Each row has a name. After each piece below comes the name of the row it's from, unless a question asks for something else. Each question is about the rows just above it.

84  68  83  117  147  88  88  64  84  89  95  111  58  144  125  112  84  101  85  101  91  112  112  96  71  69  99  104  64  97  120  85  94  103  106  84  93  106  153  117  104 -> <55>
82  95  127  71  129  102  99  101  93  100  113  89  57  91  96  109  92  105  46  97  95  109  80  96  151  110  98  109  72  95  102  65  105  103  183  101  86  78  61  110  105 -> <135>
106  85  97  136  89  113  100  100  110  94  101  114  79  130  98  90  111  107  94  93  114  124  91  117  93  120  103  91  81  104  100  110  88  109  107  141  95  100  91  99  105 -> <66>
123  112  95  136  89  99  100  100  110  94  101  114  79  130  98  90  111  107  34  93  108  124  91  117  93  120  103  91  81  104  100  110  100  109  107  141  102  100  91  99  105 -> <138>
106  85  97  136  89  99  100  100  110  94  101  114  79  130  98  90  111  107  34  93  108  124  91  117  93  120  103  91  81  104  100  110  100  109  115  138  91  114  125  103  109 -> <127>
Times 84 occurs in <55>: : 4
q: 125  112  84 : <55>

102  50  140  123  147  108  109 = <113>
77  28  115  34  179  179  116 = <104>
20  119  77  37  109  147  108 = <123>
Count of 116 in <104>: : 1
147  108  109 is in which row? : <113>

53  110  107  137  81  126  98  92  84  71  101  72  71  66  118  138  75  79  96  37  51  87  38  <13>
79  85  99  120  125  112  90  76  65  50  122  53  66  76  91  83  93  115  62  107  65  85  101  <131>
101  81  61  50  127  95  61  76  75  68  136  71  69  90  83  47  57  94  71  103  92  84  109  <73>
89  78  97  108  125  81  101  81  43  45  87  23  59  69  89  45  122  117  38  156  65  94  130  <207>
89  78  97  108  125  65  101  81  43  45  87  115  59  69  89  45  122  117  38  156  65  94  130  <154>
67  129  121  103  84  129  120  113  116  108  73  120  95  73  117  126  81  22  143  98  71  84  135  <51>
128  95  75  121  71  114  65  87  74  76  89  71  58  60  116  110  60  107  93  46  54  83  47  <200>
67  129  121  103  84  129  120  113  116  108  73  120  95  73  117  126  81  22  143  83  71  84  80  <195>
89  78  97  108  125  75  101  81  43  45  87  23  59  69  89  45  122  117  38  156  65  94  130  <71>
94  82  88  90  112  70  103  86  65  97  80  53  59  78  89  48  126  136  48  132  81  106  119  <52>
79  122  138  150  88  105  139  121  129  136  62  133  129  96  114  153  138  109  136  83  92  114  67  <23>
The row with 127  95 is : <73>
The row with 89  78  97  108  125  81  101  81  43  45  87  23  59  69  89  45  122  117  38  156  65  94  130 is : <207>
Which row holds these entries in another order? 37  38  51  53  66  71  71  72  75  79  81  84  87  92  96  98  101  107  110  118  126  137  138 : <13>
Which row holds 75  68  136? : <73>
Count of 87 in <154>: : 1

67  73  83  108  84  83  117  90  74  115  73  115  100  131  89  89  137  97  72  92  96  70  92  73  111  122  62  116  126  84  117  90  106  104  98  99  108  94  108  108  82  71  76 : <121>
90  68  131  84  92  129  131  101  73  150  115  122  117  108  115  106  113  104  91  117  133  125  155  95  118  75  110  98  133  90  92  55  133  133  80  90  104  80  108  105  93  80  107 : <133>
92  68  130  105  116  116  126  99  134  109  133  84  101  70  102  95  98  122  105  42  129  86  104  76  115  113  92  104  106  40  89  104  79  65  115  113  140  116  156  109  116  98  81 : <159>
102  122  51  109  107  140  72  95  138  116  109  90  131  105  64  112  114  124  130  103  126  98  166  123  102  128  90  90  123  119  94  124  89  80  111  84  150  123  100  125  107  125  104 : <103>
66  100  85  73  121  127  78  81  123  125  85  113  90  81  94  111  139  101  95  91  107  89  100  83  106  119  156  95  80  99  85  129  121  127  70  113  117  93  90  130  88  117  111 : <167>
92  81  94  129  101  130  93  104  145  141  99  95  124  104  85  70  69  128  146  55  137  122  79  78  105  119  89  93  107  92  76  103  132  82  82  100  116  102  138  113  67  114  141 : <79>
138  95  76  103  113  127  111  119  100  123  83  101  79  116  99  55  110  98  109  88  54  108  108  87  103  122  77  111  113  72  87  107  68  70  99  90  149  93  114  93  112  124  118 : <34>
111  100  70  91  94  82  60  93  100  111  129  125  134  105  90  95  135  60  104  86  122  70  111  62  96  73  92  121  82  111  78  88  104  110  104  71  126  98  121  118  103  61  107 : <68>
68  119  78  128  103  102  113  74  162  97  130  76  81  107  87  82  68  68  102  79  128  132  148  109  118  102  88  80  113  69  101  105  103  77  88  88  99  100  151  96  119  115  117 : <148>
92  117  51  105  116  116  126  99  134  109  133  84  101  70  102  95  98  122  105  42  129  86  104  86  93  108  93  122  97  105  73  107  91  88  107  92  111  130  117  96  104  142  70 : <89>
Go on from 126  84  117  90  106 to the end of its row. : 104  98  99  108  94  108  108  82  71  76
After 123  102, its row goes on with : 128  90  90  123  119  94  124  89  80  111  84  150  123  100  125  107  125  104
q: 70  91  94  82  60  93  100  111  129 : <68>
Where do 122  70  111  62  96  73  92 appear? : <68>
Put 109  88  54  108  108  87  103  122  77  111  113  72  87  107  68  70  99  90  149  93  114  93  112  124  118  138  95  76  103  113  127  111  119  100  123  83  101  79  116  99  55  110  98 back in order: which row is it? : <34>
Where do 129  101  130 appear? : <79>

91  70  129  129  94  91  122  103  <35>
77  120  114  65  85  75  112  79  <50>
144  105  90  64  83  97  112  81  <45>
141  107  78  105  87  103  130  85  <141>
86  102  116  48  87  95  98  85  <117>
144  105  104  64  83  95  83  90  <206>
67  114  133  78  98  65  107  85  <205>
147  107  90  84  83  100  124  81  <157>
129  104  70  130  94  105  129  91  <58>
87  141  85  107  130  105  103  79  <37>
114  100  66  134  101  106  122  100  <21>
130  91  105  129  129  70  104  94 is which row reordered? : <58>
Put 65  67  78  85  98  107  114  133 back in order: which row is it? : <205>
The rest of the row after 129  94: : 91  122  103
The one value in <141> and <50>: : 85
Put 87  130  105  85  107  103  141  78 back in order: which row is it? : <141>
Which value is in both <21> and <205>? : 114

162  119  73  97  <25>
108  142  119  126  <16>
119  107  126  142  <44>
74  141  97  126  <72>
Where do 119  126 appear? : <16>
Go on from 162  119 to the end of its row. : 73  97
Put 126  108  142  119 back in order: which row is it? : <16>
Shared by <25> and <72>: : 97
Which row holds these entries in another order? 73  97  119  162 : <25>
The rest of the row after 119  107: : 126  142

112  99  120  107  92  89  66  116 : <65>
96  99  119  107  99  66  66  143 : <78>
95  87  99  73  73  116  109  98 : <91>
92  99  112  66  89  106  120  116 : <57>
The rest of the row after 92  99: : 112  66  89  106  120  116
99  112  66  120  92  89  106  116 is which row reordered? : <57>
The rest of the row after 99  112: : 66  89  106  120  116
After 89  66, its row goes on with : 116
Put 66  116  112  99  120  107  92  89 back in order: which row is it? : <65>
Count of 99 in <78>: : 2

100  110  97  104  114  107  91  115  85  112  104  101  103  95  95  94  102  89  94  103  98  99  <31>
90  129  93  44  95  116  85  118  38  119  86  129  110  108  129  113  70  114  119  97  76  103  <10>
113  93  101  97  104  102  99  94  99  102  97  105  98  103  99  99  95  99  101  101  98  100  <115>
95  91  102  101  97  97  102  99  102  98  101  99  96  98  95  107  100  102  99  96  100  99  <110>
113  97  103  104  99  99  93  99  102  99  95  102  101  98  94  99  97  101  101  105  99  98  <155>
118  97  103  129  93  113  119  107  95  38  119  85  70  110  129  90  116  44  129  86  76  114  <3>
q: 113  93  101  97  104  102  99  94  99  102  97  105  98  103  99  99  95  99  101  101  98  100 : <115>
The rest of the row after 113  97: : 103  104  99  99  93  99  102  99  95  102  101  98  94  99  97  101  101  105  99  98
118  97  103  129  93  113  119  107  95  38  119  85  70  110  129  90  116  44  129  86  76  114 is in which row? : <3>
Count of 99 in <110>: : 4
Which row holds these entries in another order? 93  94  95  97  97  98  98  99  99  99  99  99  100  101  101  101  102  102  103  104  105  113 : <115>
Which row holds these entries in another order? 93  86  113  119  95  76  114  119  44  116  118  129  90  103  85  108  129  97  110  70  38  129 : <10>

126  165  98  137  138  82  145  61 -> <98>
157  160  127  116  72  113  109  167 -> <156>
116  161  127  116  94  51  29  62 -> <85>
154  165  98  137  72  113  147  118 -> <165>
108  160  127  116  72  113  148  115 -> <29>
53  53  67  174  125  171  145  88 -> <42>
154  165  98  126  109  119  143  118 -> <59>
The one value in <42> and <98>: : 145
Where do 154  165  98  137  72  113  147  118 appear? : <165>
After 126  109  119  143, its row goes on with : 118
Shared by <156> and <59>: : 109
After 72  113  148, its row goes on with : 115
How many times does <85> hold 62? : 1

132  90  118  136  136  112  135  87 -> <191>
65  136  133  135  65  88  136  85 -> <174>
109  92  151  66  167  43  81  81 -> <134>
126  57  68  92  109  133  58  119 -> <137>
124  97  59  98  117  89  65  55 -> <82>
78  84  134  117  76  124  94  165 -> <118>
109  92  151  65  167  51  118  172 -> <80>
82  81  118  168  159  103  68  80 -> <62>
88  89  129  135  90  119  60  88 -> <122>
131  131  131  54  102  114  54  54 -> <53>
Count of 117 in <191>: : 0
How many times does <174> hold 65? : 2
Times 80 occurs in <134>: : 0
The rest of the row after 109  92  151  65  167: : 51  118  172
How many times does <53> hold 131? : 3

98  85  122  79  87  105  121  125  112  70  161  74  74  92  116  131  98  125  102  77  68  79 -> <212>
78  104  122  127  133  117  89  69  69  90  161  117  132  125  102  79  94  71  82  103  121  124 -> <146>
100  92  122  90  93  98  102  105  106  107  161  104  98  91  88  92  105  103  114  118  110  94 -> <203>
115  106  122  94  85  84  92  105  116  118  161  110  95  81  79  90  107  108  122  123  109  88 -> <163>
91  110  122  122  121  106  88  77  81  97  161  114  122  116  100  85  94  80  88  161  114  117 -> <199>
103  105  122  107  106  102  96  90  88  94  161  106  116  116  106  89  106  78  81  97  116  126 -> <92>
68  78  122  102  126  133  118  90  69  69  161  90  117  132  125  103  92  79  71  82  104  121 -> <114>
129  117  122  129  73  69  87  114  132  129  161  107  80  67  76  84  98  125  132  117  92  73 -> <107>
78  85  122  102  117  122  113  96  82  80  161  89  105  117  119  110  98  96  84  82  90  104 -> <46>
115  111  122  100  93  89  92  98  103  107  161  108  107  102  95  89  103  88  94  107  117  117 -> <176>
78  104  122  127  133  117  89  69  69  90  161  117  132  125  102  79  94  71  82  103  104  80 -> <218>
87  114  122  132  128  106  80  68  77  101  161  124  129  116  93  77  96  77  92  110  120  116 -> <166>
How many times does <199> hold 85? : 1
161  124  129  116  93  77  96  77  92  110  120  116  87  114  122  132  128  106  80  68  77  101 is which row reordered? : <166>
Times 68 occurs in <107>: : 0

128  138  102  141  36  99  132  121  91  97  86  64  91  81  105  82  65  47  111  140  162  67  93  105  <6>
94  122  148  135  37  83  100  102  122  49  103  79  95  81  102  52  90  75  103  138  151  86  93  128  <112>
121  98  144  57  99  79  121  95  128  54  79  45  118  121  131  152  95  85  67  83  181  85  47  93  <125>
121  106  156  32  92  97  118  116  143  58  56  51  108  131  128  164  96  88  90  76  139  78  32  118  <48>
94  122  105  135  37  83  100  102  89  114  103  79  95  81  102  52  90  75  103  138  130  86  93  128  <94>
Count of 95 in <125>: : 2
q: 94  122  105  135  37  83  100  102  89  114  103  79  95  81  102  52  90  75  103  138  130  86  93  128 : <94>

88  103  99  82  132  121  81  73  162  65  130  120  100  122  86  76  169  141  130  121  38  130  97  132  103  61  104  147  84  111  127  102  164  93  124  48  91  81  92  99  102  74  148  105  111  107  107  98  76 -> <177>
99  103  119  84  91  125  89  98  125  90  120  74  125  92  76  102  96  76  89  83  100  116  76  137  95  86  91  116  105  123  119  95  98  122  89  91  79  85  96  106  92  123  134  85  132  112  114  98  92 -> <139>
103  100  106  100  86  100  103  111  87  111  97  84  108  89  95  109  74  75  86  89  121  96  94  101  96  109  97  88  107  104  98  96  78  110  86  115  96  102  101  102  97  118  93  92  107  101  103  99  106 -> <12>
104  97  87  116  101  73  114  108  64  116  78  116  78  100  123  104  86  111  101  109  115  80  119  62  103  121  107  77  98  79  77  104  85  82  102  119  119  117  107  95  107  88  64  112  71  86  84  103  113 -> <178>
104  99  103  105  88  97  106  110  81  113  93  88  104  91  101  109  73  80  88  112  79  92  110  131  77  113  97  85  108  101  91  97  76  107  89  116  99  104  103  101  98  113  87  95  102  100  100  101  108 -> <179>
90  101  81  99  140  96  94  77  136  73  108  144  76  128  112  73  170  170  141  136  39  115  121  92  111  77  111  131  78  86  108  109  164  70  139  60  113  98  98  90  111  51  112  120  78  91  92  98  84 -> <172>
105  99  103  104  87  96  104  110  80  115  93  88  103  90  101  111  74  79  88  90  124  91  97  95  98  112  98  85  108  101  93  95  99  106  90  118  100  105  103  103  97  114  89  94  100  99  100  101  108 -> <28>
104  99  107  100  85  101  102  109  87  110  97  83  108  90  95  110  74  76  87  87  120  96  93  104  96  108  96  90  107  104  96  96  78  110  87  115  96  100  101  103  96  117  95  94  107  105  103  100  105 -> <188>
101  103  118  84  84  121  93  102  116  99  115  69  126  90  76  107  83  67  83  79  112  110  77  131  92  93  90  106  110  122  113  95  85  127  83  100  79  86  96  107  91  130  125  83  132  113  113  96  98 -> <41>
79  112  110  77  131  92 is in which row? : <41>
Go on from 77  136  73  108 to the end of its row. : 144  76  128  112  73  170  170  141  136  39  115  121  92  111  77  111  131  78  86  108  109  164  70  139  60  113  98  98  90  111  51  112  120  78  91  92  98  84
Go on from 119  84 to the end of its row. : 91  125  89  98  125  90  120  74  125  92  76  102  96  76  89  83  100  116  76  137  95  86  91  116  105  123  119  95  98  122  89  91  79  85  96  106  92  123  134  85  132  112  114  98  92

